Here is a tiny trained network, its code and every weight. The questions are about switching its units off for an input and a class, where a switched-off unit gives its printed mean instead of its output.

import numpy as np


def w(rows, s, z=0):
    codes = np.array(rows[::2]) - 128.0
    scale = np.full(codes.shape[1], s)
    scale[-1] = z or s
    return codes * scale


def norm(h):
    return h / np.sqrt((h * h).mean(-1, keepdims=True) + 1e-5)


def f(y):
    return np.maximum(y, 0)


def log_softmax(a):
    a = a - a.max(-1, keepdims=True)
    return a - np.log(np.exp(a).sum(-1, keepdims=True))


def net(x, mask):
    res = np.array(x, float).reshape(1, 6) / 4 @ E
    u = 0
    for l in range(2):
        y = f(norm(res) @ A[l][:, :-1].T + A[l][:, -1])
        res = res + np.where(mask[u : u + 8], y, B[l][:, -1]) @ B[l][:, :-1]
        u += 8
    return log_softmax(norm(res)[-1] @ U[:, :-1].T + U[:, -1])


A, B = {}, {}
E = w([
[47,107,152,231,122],'x0',
[117,249,148,126,148],'x1',
[159,98,153,161,180],'x2',
[168,195,118,61,175],'x3',
[255,133,230,135,162],'x4',
[131,183,206,129,77],'x5',
],0.00068)
A[0] = w([
[63,116,46,55,134,136],'0.n1',
[160,125,29,106,120,3],'0.n2',
[43,156,101,213,43,25],'0.n3',
[240,16,164,17,100,187],'0.n4',
[240,13,97,134,140,76],'0.n5',
[54,8,202,124,92,187],'0.n6',
[59,250,141,159,87,75],'0.n7',
[209,46,43,167,173,153],'0.n8',
],0.0015,0.00052)
B[0] = w([
[148,64,35,118,30,209],'0.n1',
[156,52,105,77,105,156],'0.n2',
[185,154,172,93,228,194],'0.n3',
[104,211,166,187,172,249],'0.n4',
[116,252,133,103,163,197],'0.n5',
[174,162,91,211,99,211],'0.n6',
[144,207,173,90,186,191],'0.n7',
[121,177,151,65,129,200],'0.n8',
],0.0018,0.0013)
A[1] = w([
[162,75,158,199,40,73],'1.n1',
[166,48,89,119,123,221],'1.n2',
[238,124,177,93,196,58],'1.n3',
[203,162,161,108,221,93],'1.n4',
[177,96,176,163,20,227],'1.n5',
[87,179,70,97,200,149],'1.n6',
[55,136,98,176,96,174],'1.n7',
[254,139,111,108,69,254],'1.n8',
],0.0024,0.00079)
B[1] = w([
[63,71,42,254,139,167],'1.n1',
[96,189,157,48,162,176],'1.n2',
[83,207,172,111,182,228],'1.n3',
[89,177,199,89,165,248],'1.n4',
[106,117,73,181,185,185],'1.n5',
[127,74,139,176,65,222],'1.n6',
[214,111,178,161,181,197],'1.n7',
[64,85,135,162,213,237],'1.n8',
],0.0024,0.0018)
U = w([
[110,54,23,8,95,147],'0',
[247,35,197,68,1,3],'1',
[95,42,90,253,144,170],'2',
[245,44,179,85,29,14],'3',
[120,225,251,87,228,189],'4',
[133,176,127,75,6,70],'5',
],0.0062,0.0059)

Each question gives the input, the list of numbers given to net, and the class t.
The units are the neurons (one row each of A and B). Each row of codes is followed by its name. A weight is (code - 128) times the scale printed after its matrix; where a second scale follows, it is the last column's (A, B and U).
mask holds one flag per neuron, layer by layer. A switched-off neuron (its flag False) gives its mean, the last column of its row in B, instead of its output. The means were averaged over made-up inputs and are rounded, as every weight is.
A unit's drop is (log p(t) with every unit on - log p(t) with that unit switched off) / (log p(t) with every unit on - log p(t) with every unit switched off).
most important unit: the unit with the biggest drop
top k neurons: the k neurons with the biggest drops, biggest first
k most important neurons of layer l: the k neurons of layer l with the biggest drops, biggest first
drop of u: that unit's drop, to one decimal
input [-4,6,8,8,-5,-8], class 0: most important unit	0.n1
input [-1,4,4,-8,8,7], class 2: 3 most important neurons of layer 1	[1.n1; 1.n5; 1.n2]
input [3,-3,-4,5,-4,0], class 0: 2 most important neurons of layer 0	[0.n1; 0.n4]
input [-4,-3,-1,-4,0,3], class 2: top 2 neurons	[0.n6; 0.n3]
input [-4,-1,-6,-7,8,7], class 2: 2 most important neurons of layer 1	[1.n1; 1.n5]
input [1,5,5,7,-6,-4], class 2: 3 most important neurons of layer 0	[0.n8; 0.n3; 0.n5]
input [-2,-1,4,7,-3,-6], class 0: 3 most important neurons of layer 0	[0.n1; 0.n3; 0.n7]
input [-1,2,1,-1,-5,-1], class 0: top 2 neurons	[0.n1; 0.n4]
input [-2,6,2,3,-8,2], class 5: drop of 1.n6	0.3
input [-1,7,6,6,-7,-4], class 0: drop of 0.n1	0.2
input [-5,-8,1,-4,1,-1], class 4: drop of 0.n6	0.0
